Here is a tiny trained network, its code and every weight. The questions are about switching its units off for an input and a target symbol, where a switched-off unit gives its printed mean instead of its output.

import numpy as np


def w(rows, s, z=0):
    codes = np.array(rows[::2]) - 128.0
    scale = np.full(codes.shape[1], s)
    scale[-1] = z or s
    return codes * scale


def f(y):
    return np.maximum(y, 0)


def softmax(a):
    e = np.exp(a - a.max(-1, keepdims=True))
    return e / e.sum(-1, keepdims=True)


def log_softmax(a):
    a = a - a.max(-1, keepdims=True)
    return a - np.log(np.exp(a).sum(-1, keepdims=True))


def net(x, mask):
    ids = ['αεηθλξσψω'.index(c) for c in x.split()]
    T = len(ids)
    res = E[ids] + P[:T]
    q, k, v = (res @ M[0].T for M in (Q, K, V))
    z = softmax(np.where(np.tri(T) > 0, q @ k.T / 4**0.5, -1e9)) @ v
    res = res + np.where(mask[0], z, O[0][:, -1]) @ O[0][:, :-1]
    y = f(res @ A[0][:, :-1].T + A[0][:, -1])
    res = res + np.where(mask[1:13], y, B[0][:, -1]) @ B[0][:, :-1]
    return log_softmax(res[-1] @ U[:, :-1].T + U[:, -1])


Q, K, V, O, A, B = {}, {}, {}, {}, {}, {}
E = w([
[97,64,97,171,164],'α',
[110,174,131,65,111],'ε',
[70,159,64,208,69],'η',
[132,123,92,118,87],'θ',
[4,131,128,105,135],'λ',
[218,124,109,96,163],'ξ',
[165,141,187,164,96],'σ',
[66,191,129,157,154],'ψ',
[87,69,128,125,72],'ω',
],0.028)
P = w([
[192,96,78,121,195],'0',
[89,63,130,100,254],'1',
[80,111,126,116,206],'2',
[75,131,129,112,174],'3',
[69,152,134,107,156],'4',
[77,169,140,104,135],'5',
[81,182,144,115,130],'6',
[75,191,158,107,119],'7',
[80,202,160,123,114],'8',
[75,205,158,127,111],'9',
],0.0073)
Q[0] = w([
[48,164,170,124,38],'H1',
[100,154,108,146,93],'H1',
[145,156,98,165,120],'H1',
[58,254,107,136,98],'H1',
],0.0081)
K[0] = w([
[146,65,218,137,3],'H1',
[121,62,171,145,155],'H1',
[212,144,93,108,233],'H1',
[124,233,240,192,165],'H1',
],0.0057)
V[0] = w([
[151,109,192,118,83],'H1',
[131,105,114,84,64],'H1',
[114,158,1,69,186],'H1',
[176,169,157,138,157],'H1',
],0.0088)
O[0] = w([
[167,88,117,214,156,134],'H1',
[97,93,134,62,106,109],'H1',
[18,161,247,2,76,4],'H1',
[225,170,42,122,154,81],'H1',
],0.0073,0.0025)
A[0] = w([
[197,158,129,168,235,18],'N1',
[169,180,177,142,61,73],'N2',
[179,84,41,146,118,52],'N3',
[108,42,140,175,75,109],'N4',
[136,132,166,30,116,3],'N5',
[72,186,152,123,170,86],'N6',
[185,113,196,120,202,152],'N7',
[220,150,144,88,49,40],'N8',
[242,128,88,175,227,115],'N9',
[194,11,136,120,110,36],'N10',
[189,128,42,100,125,168],'N11',
[159,30,99,132,180,216],'N12',
],0.012,0.0063)
B[0] = w([
[158,172,166,188,247,185],'N1',
[131,61,140,95,181,152],'N2',
[93,131,191,105,158,204],'N3',
[195,167,144,140,118,182],'N4',
[158,133,83,131,164,169],'N5',
[175,142,105,139,147,177],'N6',
[87,77,83,168,141,157],'N7',
[72,151,134,140,156,149],'N8',
[111,93,89,42,26,247],'N9',
[95,206,103,152,104,143],'N10',
[119,132,149,170,182,204],'N11',
[147,94,179,138,99,190],'N12',
],0.013)
U = w([
[186,163,189,55,139,67],'α',
[73,68,96,30,29,121],'ε',
[172,169,171,112,75,92],'η',
[112,196,195,151,158,104],'θ',
[65,143,81,185,85,130],'λ',
[2,136,157,117,162,2],'ξ',
[107,94,228,114,172,168],'σ',
[140,117,79,170,155,142],'ψ',
[217,95,72,167,88,250],'ω',
],0.014,0.0067)

Each question gives the input, a string of symbols that net reads in full, and the target symbol t.
The units are the heads (4 rows each of Q, K, V and O) and the neurons (one row each of A and B). Each row of codes is followed by its name. A weight is (code - 128) times the scale printed after its matrix; where a second scale follows, it is the last column's (O, A, B and U).
mask holds one flag per unit, heads first, then neurons. A switched-off unit (its flag False) gives its mean, the last column of its rows in O or B, instead of its output. The means were averaged over made-up inputs and are rounded, as every weight is.
A unit's drop is (log p(t) with every unit on - log p(t) with that unit switched off) / (log p(t) with every unit on - log p(t) with every unit switched off).
The circuit of an input: a set's keep is (log p(t) with only the set's units on - log p(t) with every unit switched off) / (log p(t) with every unit on - log p(t) with every unit switched off). Starting from the 12 units with the biggest drops (on a tie, the unit counted first), units are removed one at a time, each time the one whose removal leaves the highest keep (on an exact tie, the one counted first), for as long as the keep stays at least 0.8.
circuit, biggest first: the units of the circuit, biggest drop first
top k neurons: the k neurons with the biggest drops, biggest first
drop when u is switched off: that unit's drop, to one decimal
input α σ σ σ θ, target σ: circuit, biggest first -> (N3; H1)
input ω σ θ η θ η λ, target λ: circuit, biggest first -> (H1)
input θ σ η, target σ: circuit, biggest first -> (N3; H1; N12)
input σ ω η ψ ε θ ω, target ω: top 2 neurons -> (N4; N9)
input σ α θ, target σ: circuit, biggest first -> (N9; N6)
input θ α θ η ψ θ σ θ θ ψ, target ψ: circuit, biggest first -> (N1; N9; H1)
input ξ η η λ ε α α η ξ, target ψ: top 4 neurons -> (N9; N5; N7; N3)
input λ θ ω σ η θ θ ε ω σ, target ω: top 2 neurons -> (N3; N9)
input σ θ σ θ ε θ ξ θ σ, target ω: top 2 neurons -> (N9; N1)
input α ω θ ψ θ θ ξ, target ψ: top 4 neurons -> (N9; N7; N5; N3)
input α η λ θ θ λ η σ λ, target σ: drop when N1 is switched off -> 1.3
input λ θ θ, target ε: drop when N11 is switched off -> 0.6
input η ξ θ θ λ θ η ω, target η: drop when N9 is switched off -> 0.9
